Below are the code and all the weights of a small trained network. Each question names an input and a target symbol and asks about switching units off, where a switched-off unit gives its printed mean instead of its output.

import numpy as np


def w(rows, s, z=0):
    codes = np.array(rows[::2]) - 128.0
    scale = np.full(codes.shape[1], s)
    scale[-1] = z or s
    return codes * scale


def softmax(a):
    e = np.exp(a - a.max(-1, keepdims=True))
    return e / e.sum(-1, keepdims=True)


def log_softmax(a):
    a = a - a.max(-1, keepdims=True)
    return a - np.log(np.exp(a).sum(-1, keepdims=True))


def net(x, mask):
    ids = ['ΞΦβγδεζηθμπ'.index(c) for c in x.split()]
    T = len(ids)
    res = E[ids] + P[:T]
    u = 0
    for l in range(3):
        r = res
        for j in range(3):
            rows = slice(3 * j, 3 * j + 3)
            q, k, v = (r @ M[l][rows].T for M in (Q, K, V))
            z = softmax(np.where(np.tri(T) > 0, q @ k.T / 3**0.5, -1e9)) @ v
            o = O[l][rows]
            res = res + np.where(mask[u + j], z, o[:, -1]) @ o[:, :-1]
        u += 3
    return log_softmax(res[-1] @ U[:, :-1].T + U[:, -1])


Q, K, V, O = {}, {}, {}, {}
E = w([
[144,73,185,126,142,140],'Ξ',
[125,108,151,82,160,178],'Φ',
[99,164,48,124,126,199],'β',
[142,202,205,123,141,118],'γ',
[129,124,130,146,110,75],'δ',
[158,139,184,102,47,137],'ε',
[128,167,62,146,63,128],'ζ',
[175,158,84,118,131,125],'η',
[251,102,148,121,157,150],'θ',
[67,176,113,136,44,98],'μ',
[171,141,91,159,143,106],'π',
],0.02)
P = w([
[112,158,96,82,121,133],'0',
[159,131,149,168,254,42],'1',
[157,189,195,223,131,215],'2',
[173,56,117,152,73,144],'3',
[105,177,149,58,188,2],'4',
[171,161,222,240,102,182],'5',
[156,50,112,149,46,198],'6',
[89,209,120,31,203,13],'7',
],0.012)
Q[0] = w([
[88,230,79,236,77,184],'0.h0',
[3,120,188,216,6,34],'0.h0',
[136,12,144,39,40,223],'0.h0',
[173,85,117,186,165,61],'0.h1',
[114,63,183,113,161,112],'0.h1',
[152,163,84,127,179,170],'0.h1',
[172,211,140,166,154,150],'0.h2',
[143,114,146,101,168,93],'0.h2',
[178,88,42,168,115,122],'0.h2',
],0.0067)
K[0] = w([
[99,155,3,204,69,127],'0.h0',
[15,94,177,193,32,17],'0.h0',
[145,32,174,73,41,231],'0.h0',
[112,184,97,131,114,207],'0.h1',
[189,196,161,61,138,119],'0.h1',
[199,171,179,234,94,215],'0.h1',
[86,173,86,93,140,163],'0.h2',
[95,73,84,91,125,102],'0.h2',
[116,209,158,99,142,112],'0.h2',
],0.007)
V[0] = w([
[180,60,145,60,144,123],'0.h0',
[176,130,96,47,138,150],'0.h0',
[132,127,147,99,184,90],'0.h0',
[100,102,165,236,94,171],'0.h1',
[154,138,71,124,169,93],'0.h1',
[141,91,134,151,161,2],'0.h1',
[168,153,172,178,159,156],'0.h2',
[83,222,144,108,171,114],'0.h2',
[180,110,132,19,132,138],'0.h2',
],0.0092)
O[0] = w([
[20,141,57,176,99,145,3],'0.h0',
[71,186,64,187,137,58,122],'0.h0',
[16,154,107,114,66,161,71],'0.h0',
[100,85,207,156,30,108,130],'0.h1',
[185,114,58,189,184,39,157],'0.h1',
[52,100,76,204,246,133,81],'0.h1',
[210,124,154,253,178,186,145],'0.h2',
[128,165,252,79,136,76,206],'0.h2',
[133,203,122,37,168,144,69],'0.h2',
],0.0058,0.0044)
Q[1] = w([
[49,153,170,66,96,178],'1.h0',
[138,201,182,182,167,47],'1.h0',
[24,154,180,147,132,115],'1.h0',
[141,193,85,140,124,156],'1.h1',
[146,126,212,69,90,115],'1.h1',
[181,255,158,124,172,121],'1.h1',
[97,74,99,122,129,99],'1.h2',
[156,208,110,91,141,94],'1.h2',
[117,165,119,69,89,111],'1.h2',
],0.0096)
K[1] = w([
[145,194,141,59,134,183],'1.h0',
[136,130,210,97,109,43],'1.h0',
[30,254,99,133,97,61],'1.h0',
[136,167,147,212,140,150],'1.h1',
[139,142,163,215,166,121],'1.h1',
[204,194,143,67,146,64],'1.h1',
[130,148,162,127,141,216],'1.h2',
[65,40,72,71,82,136],'1.h2',
[146,198,129,57,94,115],'1.h2',
],0.0082)
V[1] = w([
[79,101,198,245,117,130],'1.h0',
[59,149,178,217,64,49],'1.h0',
[55,147,103,51,132,151],'1.h0',
[137,3,134,156,164,175],'1.h1',
[34,71,130,91,186,249],'1.h1',
[204,73,220,201,182,28],'1.h1',
[168,138,115,212,109,223],'1.h2',
[74,225,193,92,223,159],'1.h2',
[72,96,254,181,129,134],'1.h2',
],0.0076)
O[1] = w([
[124,106,124,6,159,216,105],'1.h0',
[87,144,111,101,106,246,142],'1.h0',
[219,80,105,127,97,89,80],'1.h0',
[174,194,14,123,198,151,57],'1.h1',
[188,144,61,39,114,71,9],'1.h1',
[93,143,40,230,173,126,181],'1.h1',
[191,187,106,143,62,145,96],'1.h2',
[131,158,255,89,180,112,134],'1.h2',
[105,198,101,85,117,200,64],'1.h2',
],0.008,0.013)
Q[2] = w([
[146,150,153,211,109,98],'2.h0',
[145,171,167,146,63,207],'2.h0',
[1,208,55,60,67,18],'2.h0',
[76,90,176,119,95,92],'2.h1',
[196,127,199,137,120,156],'2.h1',
[157,41,81,185,187,132],'2.h1',
[105,103,146,70,177,130],'2.h2',
[67,153,113,133,112,74],'2.h2',
[68,119,61,132,97,128],'2.h2',
],0.008)
K[2] = w([
[209,104,154,166,72,107],'2.h0',
[36,31,116,118,98,184],'2.h0',
[122,49,115,51,182,45],'2.h0',
[82,197,179,99,43,170],'2.h1',
[37,81,29,128,206,80],'2.h1',
[164,171,42,170,108,136],'2.h1',
[202,181,144,84,1,144],'2.h2',
[196,55,183,36,187,50],'2.h2',
[64,65,96,96,111,119],'2.h2',
],0.0071)
V[2] = w([
[193,148,161,167,19,81],'2.h0',
[65,78,114,113,85,140],'2.h0',
[134,148,91,118,172,45],'2.h0',
[141,254,101,176,129,122],'2.h1',
[179,114,82,77,101,107],'2.h1',
[208,99,155,147,40,162],'2.h1',
[34,161,192,161,165,118],'2.h2',
[137,128,121,170,188,132],'2.h2',
[127,144,87,181,82,220],'2.h2',
],0.01)
O[2] = w([
[67,124,69,81,86,206,250],'2.h0',
[54,95,87,85,152,1,126],'2.h0',
[201,137,208,69,97,66,91],'2.h0',
[94,153,216,137,56,67,101],'2.h1',
[36,177,92,127,130,153,36],'2.h1',
[121,194,185,114,172,168,156],'2.h1',
[198,31,126,76,103,68,252],'2.h2',
[76,54,176,26,175,208,144],'2.h2',
[108,97,220,133,148,127,54],'2.h2',
],0.0067,0.023)
U = w([
[125,183,162,163,128,112,233],'Ξ',
[100,160,176,71,102,177,167],'Φ',
[172,92,111,150,87,104,2],'β',
[98,101,73,140,194,85,126],'γ',
[3,56,131,26,132,133,56],'δ',
[167,161,102,161,91,138,127],'ε',
[161,99,104,20,137,186,73],'ζ',
[96,161,103,80,194,177,231],'η',
[104,92,222,99,160,152,172],'θ',
[104,128,166,156,147,70,176],'μ',
[116,91,100,216,30,171,84],'π',
],0.0072,0.0092)

Each question gives the input, a string of symbols that net reads in full, and the target symbol t.
The units are the heads (3 rows each of Q, K, V and O). Each row of codes is followed by its name. A weight is (code - 128) times the scale printed after its matrix; where a second scale follows, it is the last column's (O and U).
mask holds one flag per head, layer by layer. A switched-off head (its flag False) gives its mean, the last column of its rows in O, instead of its output. The means were averaged over made-up inputs and are rounded, as every weight is.
A unit's drop is (log p(t) with every unit on - log p(t) with that unit switched off) / (log p(t) with every unit on - log p(t) with every unit switched off).
The circuit of an input: a set's keep is (log p(t) with only the set's units on - log p(t) with every unit switched off) / (log p(t) with every unit on - log p(t) with every unit switched off). Starting from all 9 units, units are removed one at a time, each time the one whose removal leaves the highest keep (on an exact tie, the one counted first), for as long as the keep stays at least 0.8.
circuit, biggest first: the units of the circuit, biggest drop first
most important unit: the unit with the biggest drop
heads that matter: for each layer, one digit per head in row order, 1 if its drop is at least 0.15 and else 0, layers parted by /
drop when u is switched off: that unit's drop, to one decimal
input ζ ζ μ ζ γ μ ε η, target δ: circuit, biggest first	2.h0, 1.h0, 1.h1, 0.h2
input δ ζ ζ η μ, target μ: circuit, biggest first	2.h0, 0.h1
input ε ζ π, target θ: circuit, biggest first	2.h2
input μ μ π μ Φ ε η ζ, target γ: heads that matter	001 / 011 / 101
input μ θ μ γ δ ε, target θ: circuit, biggest first	2.h2, 0.h0
input ζ γ μ, target θ: circuit, biggest first	0.h0, 2.h2
input ζ μ β π ζ, target δ: circuit, biggest first	2.h0, 1.h0, 1.h1, 0.h2
input η γ Ξ Φ, target ζ: circuit, biggest first	1.h1, 0.h0
input ζ π ζ η ζ, target δ: circuit, biggest first	2.h0, 1.h0, 1.h1, 2.h2
input β β ζ β δ, target π: circuit, biggest first	1.h1, 0.h1, 1.h2
input β η Φ π θ Ξ ζ ζ, target π: heads that matter	111 / 111 / 101
input γ ζ η, target θ: heads that matter	101 / 100 / 001
input Φ Ξ δ Ξ γ μ, target θ: heads that matter	100 / 100 / 001
input γ β θ Ξ ζ μ ζ π, target β: most important unit	1.h2
input β ζ ε η π, target π: heads that matter	010 / 110 / 101
input ζ ζ μ ζ ζ ε, target θ: heads that matter	110 / 110 / 001
input β Φ ζ ζ ζ ζ γ ζ, target π: heads that matter	110 / 110 / 101
input π μ ζ μ ζ μ Φ β, target θ: heads that matter	010 / 001 / 101
input θ μ β, target θ: heads that matter	101 / 000 / 001
input μ π Φ ζ β γ μ μ, target γ: most important unit	1.h1
input Φ ζ ζ β ε ζ ζ ζ, target ε: heads that matter	001 / 111 / 001
input ζ μ π Φ δ η, target θ: heads that matter	100 / 100 / 001
input μ ζ Φ ζ μ Φ δ μ, target γ: heads that matter	001 / 011 / 111
input ζ μ μ θ μ ζ γ δ, target δ: heads that matter	111 / 111 / 100
input β π ζ Ξ μ, target π: drop when 1.h1 is switched off	1.3
